Here is a tiny trained network, its code and every weight. The questions are about switching its units off for an input and a target symbol, where a switched-off unit gives its printed mean instead of its output.

import numpy as np


def w(rows, s, z=0):
    codes = np.array(rows[::2]) - 128.0
    scale = np.full(codes.shape[1], s)
    scale[-1] = z or s
    return codes * scale


def f(y):
    return np.maximum(y, 0)


def softmax(a):
    e = np.exp(a - a.max(-1, keepdims=True))
    return e / e.sum(-1, keepdims=True)


def log_softmax(a):
    a = a - a.max(-1, keepdims=True)
    return a - np.log(np.exp(a).sum(-1, keepdims=True))


def net(x, mask):
    ids = ['ΛΣΦΨαεητω'.index(c) for c in x.split()]
    T = len(ids)
    res = E[ids] + P[:T]
    r = res
    for j in range(2):
        rows = slice(4 * j, 4 * j + 4)
        q, k, v = (r @ M[0][rows].T for M in (Q, K, V))
        z = softmax(np.where(np.tri(T) > 0, q @ k.T / 4**0.5, -1e9)) @ v
        o = O[0][rows]
        res = res + np.where(mask[j], z, o[:, -1]) @ o[:, :-1]
    y = f(res @ A[0][:, :-1].T + A[0][:, -1])
    res = res + np.where(mask[2:6], y, B[0][:, -1]) @ B[0][:, :-1]
    return log_softmax(res[-1] @ U[:, :-1].T + U[:, -1])


Q, K, V, O, A, B = {}, {}, {}, {}, {}, {}
E = w([
[148,160,135,107,116,184],'Λ',
[92,178,57,176,94,108],'Σ',
[142,110,163,83,174,122],'Φ',
[177,98,62,73,126,89],'Ψ',
[12,225,70,55,87,245],'α',
[224,86,128,153,178,148],'ε',
[211,144,83,230,114,171],'η',
[123,156,176,211,172,169],'τ',
[38,143,107,87,139,51],'ω',
],0.011)
P = w([
[115,130,118,125,133,134],'0',
[150,211,141,75,186,117],'1',
[108,75,168,153,36,139],'2',
[107,124,72,120,224,140],'3',
[175,242,194,78,90,113],'4',
[76,4,100,179,119,164],'5',
[144,224,84,47,173,132],'6',
],0.011)
Q[0] = w([
[110,54,134,178,94,136],'head 1',
[155,138,198,130,62,108],'head 1',
[161,224,110,93,188,114],'head 1',
[163,161,139,120,81,72],'head 1',
[113,8,140,194,67,128],'head 2',
[171,211,138,103,193,118],'head 2',
[116,76,150,148,58,142],'head 2',
[166,158,200,126,45,68],'head 2',
],0.012)
K[0] = w([
[153,230,145,65,84,153],'head 1',
[141,183,94,107,229,124],'head 1',
[122,2,108,169,146,87],'head 1',
[169,138,111,140,190,83],'head 1',
[197,157,185,133,130,20],'head 2',
[84,115,84,108,127,185],'head 2',
[199,169,143,149,169,67],'head 2',
[122,120,78,129,232,98],'head 2',
],0.012)
V[0] = w([
[61,183,55,185,78,163],'head 1',
[104,133,229,144,186,158],'head 1',
[204,78,64,61,148,85],'head 1',
[44,172,174,2,81,153],'head 1',
[217,134,67,142,88,218],'head 2',
[66,103,60,77,101,28],'head 2',
[15,207,92,131,63,200],'head 2',
[112,150,52,194,121,45],'head 2',
],0.0089)
O[0] = w([
[141,76,144,126,24,107,63],'head 1',
[155,224,122,181,164,65,172],'head 1',
[111,82,116,90,200,183,187],'head 1',
[153,188,86,62,94,162,229],'head 1',
[70,94,246,51,87,128,124],'head 2',
[138,84,45,128,123,204,130],'head 2',
[156,123,95,103,34,110,251],'head 2',
[127,53,112,186,110,139,21],'head 2',
],0.011,0.002)
A[0] = w([
[85,92,254,152,156,26,148],'neuron 1',
[158,163,141,170,217,92,145],'neuron 2',
[186,106,95,98,99,145,121],'neuron 3',
[60,110,136,115,84,138,255],'neuron 4',
],0.0069,0.0055)
B[0] = w([
[98,116,169,250,75,160,216],'neuron 1',
[84,135,64,169,185,31,254],'neuron 2',
[76,58,83,196,108,105,199],'neuron 3',
[255,115,227,54,139,140,223],'neuron 4',
],0.0065,0.0068)
U = w([
[122,112,45,205,101,191,80],'Λ',
[106,221,85,107,208,129,137],'Σ',
[139,81,212,165,116,144,40],'Φ',
[205,37,141,108,100,68,207],'Ψ',
[190,214,199,69,80,151,241],'α',
[86,63,159,96,183,254,166],'ε',
[133,152,143,199,73,42,96],'η',
[125,139,145,117,105,146,5],'τ',
[6,84,155,167,151,133,62],'ω',
],0.0051,0.0027)

Each question gives the input, a string of symbols that net reads in full, and the target symbol t.
The units are the heads (4 rows each of Q, K, V and O) and the neurons (one row each of A and B). Each row of codes is followed by its name. A weight is (code - 128) times the scale printed after its matrix; where a second scale follows, it is the last column's (O, A, B and U).
mask holds one flag per unit, heads first, then neurons. A switched-off unit (its flag False) gives its mean, the last column of its rows in O or B, instead of its output. The means were averaged over made-up inputs and are rounded, as every weight is.
A unit's drop is (log p(t) with every unit on - log p(t) with that unit switched off) / (log p(t) with every unit on - log p(t) with every unit switched off).
The circuit of an input: a set's keep is (log p(t) with only the set's units on - log p(t) with every unit switched off) / (log p(t) with every unit on - log p(t) with every unit switched off). Starting from all 6 units, units are removed one at a time, each time the one whose removal leaves the highest keep (on an exact tie, the one counted first), for as long as the keep stays at least 0.8.
circuit, biggest first: the units of the circuit, biggest drop first
unit that matters most: the unit with the biggest drop
k most important neurons: the k neurons with the biggest drops, biggest first
drop when u is switched off: that unit's drop, to one decimal
input Ψ ω τ η Φ, target Φ: unit that matters most => head 1
input Φ Φ Ψ τ Λ, target η: circuit, biggest first => (head 1; head 2; neuron 1)
input Φ Φ Ψ Λ, target ε: circuit, biggest first => (head 1; head 2)
input Φ Λ Φ Ψ Φ Σ ε, target Ψ: circuit, biggest first => (head 1; head 2)
input Φ ε τ, target ω: circuit, biggest first => (head 2; head 1; neuron 1)
input Φ Φ Ψ Σ Σ, target Ψ: circuit, biggest first => (head 2; head 1; neuron 4)
input τ τ α, target α: circuit, biggest first => (head 1; neuron 4)
input ω ω τ τ, target η: circuit, biggest first => (head 1; head 2)
input α Ψ Λ Ψ ω Ψ Λ, target Ψ: circuit, biggest first => (head 2; head 1)
input Φ Φ η τ, target Φ: circuit, biggest first => (head 2; head 1; neuron 1; neuron 4)
input Ψ Φ Φ η, target Σ: circuit, biggest first => (head 2; head 1; neuron 2)
input Φ τ Λ Φ, target α: 2 most important neurons => (neuron 2; neuron 3)
input Λ η ω Ψ, target Λ: 2 most important neurons => (neuron 3; neuron 4)
input Φ ω Λ, target Λ: circuit, biggest first => (head 2)
input Ψ Φ Σ Ψ ω, target ε: circuit, biggest first => (head 1; head 2)
input Ψ Ψ Ψ η Φ, target Φ: circuit, biggest first => (head 1; head 2; neuron 1)
input Φ Φ Φ Φ Ψ Σ, target ε: drop when head 2 is switched off => 0.2
input Φ Φ Φ Φ Φ τ η, target η: drop when head 2 is switched off => 0.2
input Φ ε Ψ ω η, target Λ: drop when head 2 is switched off => 0.9
